Here is a tiny trained network, its code and every weight. The questions are about switching its units off for an input and a class, where a switched-off unit gives its printed mean instead of its output.

import numpy as np


def w(rows, s, z=0):
    codes = np.array(rows[::2]) - 128.0
    scale = np.full(codes.shape[1], s)
    scale[-1] = z or s
    return codes * scale


def f(y):
    return y / 2 * (1 + np.tanh(0.7978845608 * (y + 0.044715 * y**3)))


def log_softmax(a):
    a = a - a.max(-1, keepdims=True)
    return a - np.log(np.exp(a).sum(-1, keepdims=True))


def net(x, mask):
    res = np.array(x, float).reshape(1, 3) / 4 @ E
    y = f(res @ A[0][:, :-1].T + A[0][:, -1])
    res = res + np.where(mask, y, B[0][:, -1]) @ B[0][:, :-1]
    return log_softmax(res[-1] @ U[:, :-1].T + U[:, -1])


A, B = {}, {}
E = w([
[76,16,121,217,156,45,173,66,132,237,194],'x0',
[82,60,178,60,142,147,71,142,200,220,13],'x1',
[104,237,118,1,158,40,149,113,59,169,68],'x2',
],0.009)
A[0] = w([
[59,68,106,159,198,69,248,69,96,122,190,76],'n1',
[54,71,174,84,165,163,68,152,178,172,54,2],'n2',
[152,62,107,162,110,175,78,136,151,88,154,38],'n3',
[158,40,144,157,63,179,160,148,189,70,164,55],'n4',
[147,141,112,101,135,156,103,145,122,86,128,62],'n5',
[136,181,121,84,177,68,177,62,81,122,67,68],'n6',
[151,187,96,143,99,104,146,106,80,93,230,17],'n7',
[120,130,187,134,115,139,167,139,108,129,125,53],'n8',
[109,53,139,144,117,98,163,70,110,221,100,91],'n9',
[38,104,222,50,168,165,38,167,244,194,40,70],'n10',
[165,82,173,252,126,241,88,191,231,60,142,104],'n11',
[81,161,114,66,241,51,146,168,53,101,119,104],'n12',
[92,197,121,73,209,115,127,142,108,176,158,46],'n13',
[91,170,135,69,123,57,171,99,92,137,106,57],'n14',
[47,107,106,180,186,22,194,63,136,220,189,46],'n15',
[166,97,87,146,87,138,71,110,172,104,150,39],'n16',
[171,168,99,159,92,95,167,127,111,90,165,61],'n17',
[192,190,38,187,149,127,254,138,11,37,189,132],'n18',
[200,177,118,64,81,175,76,194,113,78,121,81],'n19',
[146,167,112,92,142,76,138,126,47,163,94,97],'n20',
[97,129,71,69,141,100,176,146,118,133,120,198],'n21',
[107,203,128,61,165,71,143,126,73,146,77,166],'n22',
[201,107,119,116,136,127,141,105,131,105,93,52],'n23',
[188,211,136,86,144,215,56,176,118,56,67,93],'n24',
[66,104,108,100,79,142,157,134,116,107,133,54],'n25',
[83,84,139,118,188,102,117,132,92,91,154,42],'n26',
[171,189,177,66,81,198,152,198,137,39,105,78],'n27',
],0.0085,0.01)
B[0] = w([
[105,107,95,97,141,128,90,141,155,119,130,194],'n1',
[155,172,136,102,148,74,150,144,159,101,147,187],'n2',
[139,125,140,115,106,109,137,162,125,160,148,159],'n3',
[132,153,159,133,76,108,134,158,122,173,148,182],'n4',
[119,132,121,120,132,101,124,143,150,142,140,139],'n5',
[141,132,153,133,81,117,137,132,124,152,160,168],'n6',
[178,163,165,70,152,32,163,141,182,106,147,165],'n7',
[162,138,149,63,129,6,127,183,185,134,221,117],'n8',
[101,116,93,102,132,132,123,152,152,113,126,194],'n9',
[162,159,148,133,178,113,184,115,162,90,109,251],'n10',
[125,135,159,149,74,149,134,115,101,169,151,242],'n11',
[117,132,146,150,97,123,138,129,102,127,140,179],'n12',
[116,139,144,128,112,98,134,150,117,142,168,148],'n13',
[147,138,143,121,80,98,132,163,117,163,154,160],'n14',
[89,79,97,109,132,123,72,148,150,142,133,212],'n15',
[135,127,155,92,119,58,131,207,129,158,188,137],'n16',
[120,138,150,117,152,94,148,147,142,111,124,157],'n17',
[147,168,138,138,169,138,164,112,151,81,98,241],'n18',
[98,103,94,102,146,109,86,137,140,141,145,194],'n19',
[134,135,148,142,115,139,131,145,119,158,162,167],'n20',
[139,121,134,153,110,165,129,104,121,144,124,179],'n21',
[129,128,142,151,91,158,133,125,107,133,139,212],'n22',
[122,137,127,96,126,86,131,156,139,109,176,120],'n23',
[93,89,90,115,127,126,89,145,150,127,127,221],'n24',
[163,136,146,41,112,10,132,218,184,138,208,117],'n25',
[152,148,125,80,114,51,111,197,159,144,151,122],'n26',
[95,87,89,111,144,110,84,132,137,125,154,204],'n27',
],0.018,0.015)
U = w([
[78,109,85,110,133,112,79,148,172,127,145,111],'0',
[112,142,176,132,61,122,141,146,121,156,158,92],'1',
[133,158,152,117,175,99,171,141,181,98,126,94],'2',
[86,119,109,169,135,250,127,92,105,117,58,255],'3',
[163,115,127,110,139,107,100,114,102,132,123,97],'4',
],0.02,0.011)

Each question gives the input, the list of numbers given to net, and the class t.
The units are the neurons (one row each of A and B). Each row of codes is followed by its name. A weight is (code - 128) times the scale printed after its matrix; where a second scale follows, it is the last column's (A, B and U).
mask holds one flag per neuron, in row order. A switched-off neuron (its flag False) gives its mean, the last column of its row in B, instead of its output. The means were averaged over made-up inputs and are rounded, as every weight is.
A unit's drop is (log p(t) with every unit on - log p(t) with that unit switched off) / (log p(t) with every unit on - log p(t) with every unit switched off).
The circuit of an input: a set's keep is (log p(t) with only the set's units on - log p(t) with every unit switched off) / (log p(t) with every unit on - log p(t) with every unit switched off). Starting from the 12 units with the biggest drops (on a tie, the unit counted first), units are removed one at a time, each time the one whose removal leaves the highest keep (on an exact tie, the one counted first), for as long as the keep stays at least 0.8.
circuit, biggest first: the units of the circuit, biggest drop first
k most important neurons: the k neurons with the biggest drops, biggest first
drop when u is switched off: that unit's drop, to one decimal
input [-3,7,-8], class 1: circuit, biggest first -> (n11)
input [-8,-8,-7], class 0: 2 most important neurons -> (n27, n24)
input [-6,7,-6], class 2: 2 most important neurons -> (n10, n2)
input [-8,2,6], class 0: 2 most important neurons -> (n24, n27)
input [-6,-1,6], class 0: 3 most important neurons -> (n24, n27, n19)
input [-1,4,0], class 2: 2 most important neurons -> (n10, n11)
input [5,1,-6], class 1: 2 most important neurons -> (n11, n4)
input [0,-3,-3], class 3: 2 most important neurons -> (n10, n2)
input [-5,-1,4], class 0: 2 most important neurons -> (n24, n27)
input [5,-7,-5], class 2: 2 most important neurons -> (n18, n7)
input [-5,6,3], class 2: 4 most important neurons -> (n10, n15, n2, n1)
input [3,-6,-7], class 1: 3 most important neurons -> (n11, n4, n10)
input [-7,-6,2], class 0: drop when n19 is switched off -> 0.4
input [-4,6,-1], class 2: circuit, biggest first -> (n10)
input [3,3,1], class 3: drop when n19 is switched off -> 0.1
input [-1,-3,3], class 3: drop when n2 is switched off -> 0.2
input [-4,6,-2], class 2: drop when n10 is switched off -> 1.7
